Each row has a name. Each piece below is followed by the name of the row it came from, unless a question asks for something else. Each question is about the rows just above it.

[167 175 184 126 129 153 140  84  90 106  96  72 161 135 101 124 102 132] -> J2
[125 174 154  77 110  90  75 131  96  87 112 139 162 179 132  94  87 171] -> J493
[133 162 126  88 156  73 121 114 108 107 141  94  77 110 118 101 158 156] -> J906
[112  78 138 182 133 175  86  86 129 127 158 111 166 120 166 101 170 109] -> J163
[136 133  85 128  89 155 129  84 123 121 125 183 127  89 146  90 119 165] -> J540
[ 87 179 163 174  75  87  96 112  94 110 125 132 139 171  90 154 131  77] -> J184
[114 107 101  88 110 162 156 126  77  94 157 108 118 141 133 156 121  73] -> J280
[ 73 121 156 133 141 118 108 157  94  77 126 156 162 110  88 101 107 114] is which row reordered?
J280
Which row holds these entries in another order? [110 125 132 139 171  90 154 131  77  87 179 163 174  75  87  96 112  94]
J184
[ 73 121 114 108 107 141  94  77 110 118 101 158 156 133 162 126  88 156] is which row reordered?
J906

[ 90 125 124 137 115 140 157 146 129 118 140 115 121 136 127 136 140 142
 152 124] : J672
[ 71 136 106 144 121 152 146 134 158 135 138 127 116 173 168 146 122 152
 106 159] : J648
[140 143 136 114 143 123 160 149 123 129 118  84 130 149 100 135 149  96
 100 120] : J129
[152 173 159 158 106 144 168 106 136 127 116 137  71 152 134 121 122 146
 135 146] : J397
Which row holds these entries in another order? [146 135 146 152 173 159 158 106 144 168 106 136 127 116 137  71 152 134
 121 122]
J397
[ 84  96 100 100 114 118 120 123 123 129 130 135 136 140 143 143 149 149
 149 160] is which row reordered?
J129
Which row holds these entries in another order? [121 136 127 136 140 142 152 124  90 125 124 137 115 140 157 146 129 118
 140 115]
J672
Put [136 106 144 121 152 146 134 158 135 138 127 116 173 168 146 122 152 106
 159  71] back in order: which row is it?
J648

[163 132 125 103 119]  J112
[129 122 146 148 116]  J865
[129 118 146 101 132]  J754
[125 118 163 103 132]  J192
[129 118 156 151 183]  J358
[103 118 125 132 163] is which row reordered?
J192
[132 103 163 118 125] is which row reordered?
J192

[142 162 109  95 104 117 134 110 109] -> J51
[124 140 150 113 139 135 135  88 127] -> J663
[127 183 109 202 124 136 141 101 134] -> J937
[103 139 134 152 148 148 148 137 117] -> J652
[132 134 138 116 144  68 120 153 133] -> J952
[139 172 105 110 124 156 102 134  97] -> J873
[143 109 131 123 146 102 140 126 124] -> J467
[134 139 171 110 124 139 102  97 105] -> J211
[117 148 139 152 148 103 133 137 148] -> J682
[ 79 103 165 104  76 116  94 100 105] -> J795
[120 134 153 144 138  68 132 133 115] -> J345
[103 133 137 148 117 148 139 152 148] is which row reordered?
J682
[ 68 120 153 133 132 134 138 116 144] is which row reordered?
J952
[ 95 104 109 109 110 117 134 142 162] is which row reordered?
J51
[ 68 115 120 132 133 134 138 144 153] is which row reordered?
J345
[139 137 148 117 134 148 103 148 152] is which row reordered?
J652

[ 99 123  83 167  59 100] = J742
[ 60  99 100 123 167  83] = J711
[100 167  99  59  83 123] = J569
Put [ 83 167 123 100  99  60] back in order: which row is it?
J711
Which row holds these entries in another order? [ 83  60  99 100 123 167]
J711
Which row holds these entries in another order? [ 99  83 123  60 100 167]
J711
Put [100 123 167  83  60  99] back in order: which row is it?
J711
[100 123  60 167  99  83] is which row reordered?
J711

[146  96 135  93 143 136] : J260
[124  90 127 110  56 152] : J765
[146  98 147 110  56 126] : J426
[119 131 125 137 110  98] : J210
[124  85 139 131 111 154] : J3
[137  98 131 110 119 126] : J480
[124  90 127  57 110 152] : J186
Put [ 57  90 110 124 127 152] back in order: which row is it?
J186
[ 56  90 110 124 127 152] is which row reordered?
J765
[131 125 137 110  98 119] is which row reordered?
J210
[131 126 137  98 110 119] is which row reordered?
J480
Put [152 124  90 127 110  56] back in order: which row is it?
J765
Which row holds these entries in another order? [ 98 119 131 126 137 110]
J480

[100 170 137 188  63  99  54 140 185 145 152 108  89  98 186 176 198] : J614
[ 83 143 150  67 152  90 134 126  58  65 116 111  61  71  78 177  97] : J123
[201 128  66  85 130  90 182 167  96  96 142 200  70  83  67 152 146] : J415
[142 201  67  83 128 182 152 146 168  70  96  96 200  85  90  66 130] : J892
[ 70 142  89  83  96 168  66 130  96 152  85 201 200 182 128 145  67] : J833
[ 83  70  96  85  67 200  66 167 182 146 142 201 129 130  90 152  96] : J350
[200  83  56 142  66 173 190  86 169  86  75 114  94 108  85 149 149] : J876
[182  70  83  96 128  66 145 152 130  85  90  67 168  96 142 200 201] : J790
Put [ 96 152  90 130 129 201 142 146 182 167  66 200  67  85  96  70  83] back in order: which row is it?
J350
Put [168  96 142 200 201 182  70  83  96 128  66 145 152 130  85  90  67] back in order: which row is it?
J790
[130  66  90  85 200  96  96  70 168 146 152 182 128  83  67 201 142] is which row reordered?
J892
Put [ 66  67  70  83  85  90  96  96 128 130 142 146 152 167 182 200 201] back in order: which row is it?
J415
Which row holds these entries in another order? [146 152 168  66  96  85  67  90 200 182  83  70 130 142  96 128 201]
J892
[201 200 142  96 168  67  90  85 130 152 145  66 128  96  83  70 182] is which row reordered?
J790

[101 109 114 135  88 129 137 136 110 126 137 129 119 102 134 145 122  73
 141 126 127 120 122  74 130 134 135 147 109  94 144 131 122 121 133 144
 122 115 109 112 131 134 139 128 121 112 125 146 141 137 119  99 115 121
 147 127 135 146 104 148 110 107 119] : J439
[148 126 129 134 112 134 137 135  73 131 133 145 125 115 127 115 135  94
 101  74 146 121 121 130 126 102 147 139 119 129 141 109 136 135 144 141
  99 144 137 131 120 147 127 107 121 109 104 122 110 136 110 112 134 114
 122 119 119  88 122 109 128 122 146] : J241
[106 151 127 116 148 142 126 137 116 119 145 138 133 164 168 116 161 125
 124 144  93 107 125 135 105 118 124 123 132 124 124 111 112 141 109 148
 117 163 128 110 127 113 131 132 150 118 109 128 153 150 113 148 137 116
 118 121 162 121 104 128 136 110 173] : J736
[112 116 145 126 144 121 124 103 140 113 130 143 148  86 128 132 148 135
 143 143 136 134 113 144 117 121 110  70 135  77 132 116 139 140 113 133
 125 138 138 115  98 130 125 120 115 114 109 104 100 146 124 131 111 129
 124 141 147 137 128 124 107  97 117] : J390
Put [136 110 112 134 114 122 119 119  88 122 109 128 122 146 148 126 129 134
 112 134 137 135  73 131 133 145 125 115 127 115 135  94 101  74 146 121
 121 130 126 102 147 139 119 129 141 109 136 135 144 141  99 144 137 131
 120 147 127 107 121 109 104 122 110] back in order: which row is it?
J241
Put [121 112 125 146 141 137 119  99 115 121 147 127 135 146 104 148 110 107
 119 101 109 114 135  88 129 137 136 110 126 137 129 119 102 134 145 122
  73 141 126 127 120 122  74 130 134 135 147 109  94 144 131 122 121 133
 144 122 115 109 112 131 134 139 128] back in order: which row is it?
J439

[136  63  56  65  81 107  87] -> J293
[121  83  75  83  96 129  92] -> J181
[ 65 101 121  91 102 205  74] -> J11
[113  84 101  72  90 181  76] -> J12
[ 76 181  90  72 101  84 113] is which row reordered?
J12
[ 72  76  84  90 101 113 181] is which row reordered?
J12

[184 103 121  62 122  99 121 172 108 119 191 130 130 139 101 104 112 134
 139 127 114 120 112 132  67  88 114  96] -> J966
[100 184  67 104  96 132 121 114 114 134 172 130 122 112  62 119 103 121
 139 127 130  88 119 108 139 112 191 101] -> J335
[ 62  67 112 101 191  96 112 120 104 139 132 127 121 139 172 121 184 130
 122 114 100 103 130 108  88 134 119 114] -> J213
[ 62  67  88  96 100 101 103 104 108 112 112 114 114 119 120 121 121 122
 127 130 130 132 134 139 139 172 184 191] is which row reordered?
J213
[ 96 114  88  67 132 112 120 114 127 139 134 112 104 101 139 130 130 191
 119 108 172 121  99 122  62 121 103 184] is which row reordered?
J966
[120 112 132  67  88 114  96 184 103 121  62 122  99 121 172 108 119 191
 130 130 139 101 104 112 134 139 127 114] is which row reordered?
J966
[ 62  67  88  96 100 101 103 104 108 112 112 114 114 119 119 121 121 122
 127 130 130 132 134 139 139 172 184 191] is which row reordered?
J335
Put [101 100 127 119 114 132 184 114 103 120 130 139 121  67  96 139 122 112
  62 134 172 191 108  88 130 112 104 121] back in order: which row is it?
J213
Which row holds these entries in another order? [114 119 134  88 108 130 103 100 114 122 130 184 121 172 139 121 127 132
 139 104 120 112  96 191 101 112  67  62]
J213

[ 99 143 143 123 129 127 120  91 131 133 139 131  84 120 127 170]  J263
[124 155 144 128 117 109 124  97 110 141 107 139 107 121 149 149]  J196
[131 168 121 150 172 165  87 141 130 136 130 126 112 122 125  98]  J797
[141 144 124 121 149 107 139 127 155  97 124 109 117 149 110 107]  J432
[121 147 116 126 130 111 123 164 113 118 106 120 161 115 146  91]  J849
[ 81 162 133 131 128  83 126 120 101 139  91 136 114  95 147 133]  J747
[121 126 131 112 168 150 125 165 136 129  98 141 122 172  87 130]  J383
Which row holds these entries in another order? [ 97 107 107 109 110 117 121 124 124 128 139 141 144 149 149 155]
J196
Which row holds these entries in another order? [ 98 125 122 112 126 130 136 130 141  87 165 172 150 121 168 131]
J797
Which row holds these entries in another order? [136 129  98 141 122 172  87 130 121 126 131 112 168 150 125 165]
J383

[124 102 121 135 119 147 155]  J807
[119 145 107 148 109 165 115]  J201
[128 169 197 126 122  91 123]  J970
[114 149 107 145 110 163 109]  J592
[197 123 126 128 123  91 169]  J678
[131 124 113 110 110 114 130]  J706
[134 144 103 101 103 104 115]  J79
[161 116 131 124 127 106 154]  J968
[155 126 112 113 115 100 140]  J234
[114 140 100  91 100 103 116]  J360
Put [123 126 197  91 169 128 123] back in order: which row is it?
J678
Which row holds these entries in another order? [110 114 130 131 124 113 110]
J706

[129 124 115 114 135 164 109 103] = J768
[121 122 140 141 139 157 127 116] = J423
[118 121 115 122 132 127 118 144] = J933
[125 129 118 120 123 135 125 139] = J655
[128 132 139 115 105 112 111 113] = J880
[123 132 133 114 139 128 142 102] = J557
[123 132 133 114 139 128 132 102] = J577
[125 118 123 135 125 120 129 138] = J24
[132 132 141 151 123 183 109 116] = J310
Which row holds these entries in another order? [118 120 123 125 125 129 135 139]
J655
Which row holds these entries in another order? [139 125 135 123 120 118 129 125]
J655

[ 69 180 135  57]  J526
[117 106 188  76]  J701
[144  99  51 146]  J56
[ 69  57 134 180]  J208
Which row holds these entries in another order? [ 57 134  69 180]
J208
Which row holds these entries in another order? [146  51  99 144]
J56

[127 125 165 116] = J83
[ 83 157  74 137] = J20
[188 131 141 119] = J304
[137  73 157  83] = J556
Put [119 131 141 188] back in order: which row is it?
J304
Put [116 165 125 127] back in order: which row is it?
J83
[137  83 157  74] is which row reordered?
J20

[162 126 147  65 131 115 116 144] = J720
[115  65 116 126 148 131 162 144] = J93
[122 162 121 118 160 116 173 115] = J901
[121 113 163 122 154 154 115 126] = J622
[117 117 117 117 118 117 117 133] = J272
[115 144 115  66 147 131 162 126] = J178
[126 147 116 115 131  66 144 162] = J268
[126 162 131 147  66 115 144 115] is which row reordered?
J178
Which row holds these entries in another order? [162 144  66 131 115 116 147 126]
J268
[154 154 115 126 121 113 163 122] is which row reordered?
J622
[122 154 154 115 126 121 113 163] is which row reordered?
J622
Put [ 66 115 116 126 131 144 147 162] back in order: which row is it?
J268
[ 65 115 116 126 131 144 148 162] is which row reordered?
J93
Put [147 144 131 115 126  65 116 162] back in order: which row is it?
J720

[173 104  94 175 153 115  90 181 145] : J195
[173 104 159 175 153 115  90 181 145] : J915
[ 85  87 139 110 174 117  94  90 170] : J471
[ 92 108 132 151  79  87 152 148 183] : J442
[178 113 121 150 113 146 116 185 158] : J779
[137 184  93 102  87 143 159 125  86] : J651
[128 176  91  98  88 140 173 108  86] : J781
[149 183  87 108  79 151 152 132  92] : J496
[132 125 133 127 133 118 128 133 133] : J560
[ 80  87 183 108 151 152 149 132  92] : J613
[125 133 133 128 126 133 132 118 133] : J464
[132  93 149 152  79  87 151 108 183] : J66
Which row holds these entries in another order? [ 79  87  92 108 132 149 151 152 183]
J496
[ 92 132 152 151  79 108  87 183 149] is which row reordered?
J496
Which row holds these entries in another order? [118 133 133 133 128 132 127 133 125]
J560
Which row holds these entries in another order? [183 108 151  87  79 152 149  93 132]
J66
Put [148 151 108 183  92  79  87 132 152] back in order: which row is it?
J442
Which row holds these entries in another order? [ 92 149 183  87 108  79 151 152 132]
J496

[ 75  97 134 138 163]  J77
[112 114 130 135 134]  J994
[124 122 123 132 126]  J119
[120  94 121 124 134]  J50
[158  88 127 106 139]  J206
[124 100 113 124 117]  J925
[122 126 122 132 124]  J504
[124 124 100 117 113] is which row reordered?
J925
Put [122 123 124 126 132] back in order: which row is it?
J119
[132 124 122 123 126] is which row reordered?
J119
Which row holds these entries in another order? [112 114 130 134 135]
J994
Put [122 132 124 122 126] back in order: which row is it?
J504
Which row holds these entries in another order? [132 126 124 122 123]
J119
Which row holds these entries in another order? [134 135 130 114 112]
J994

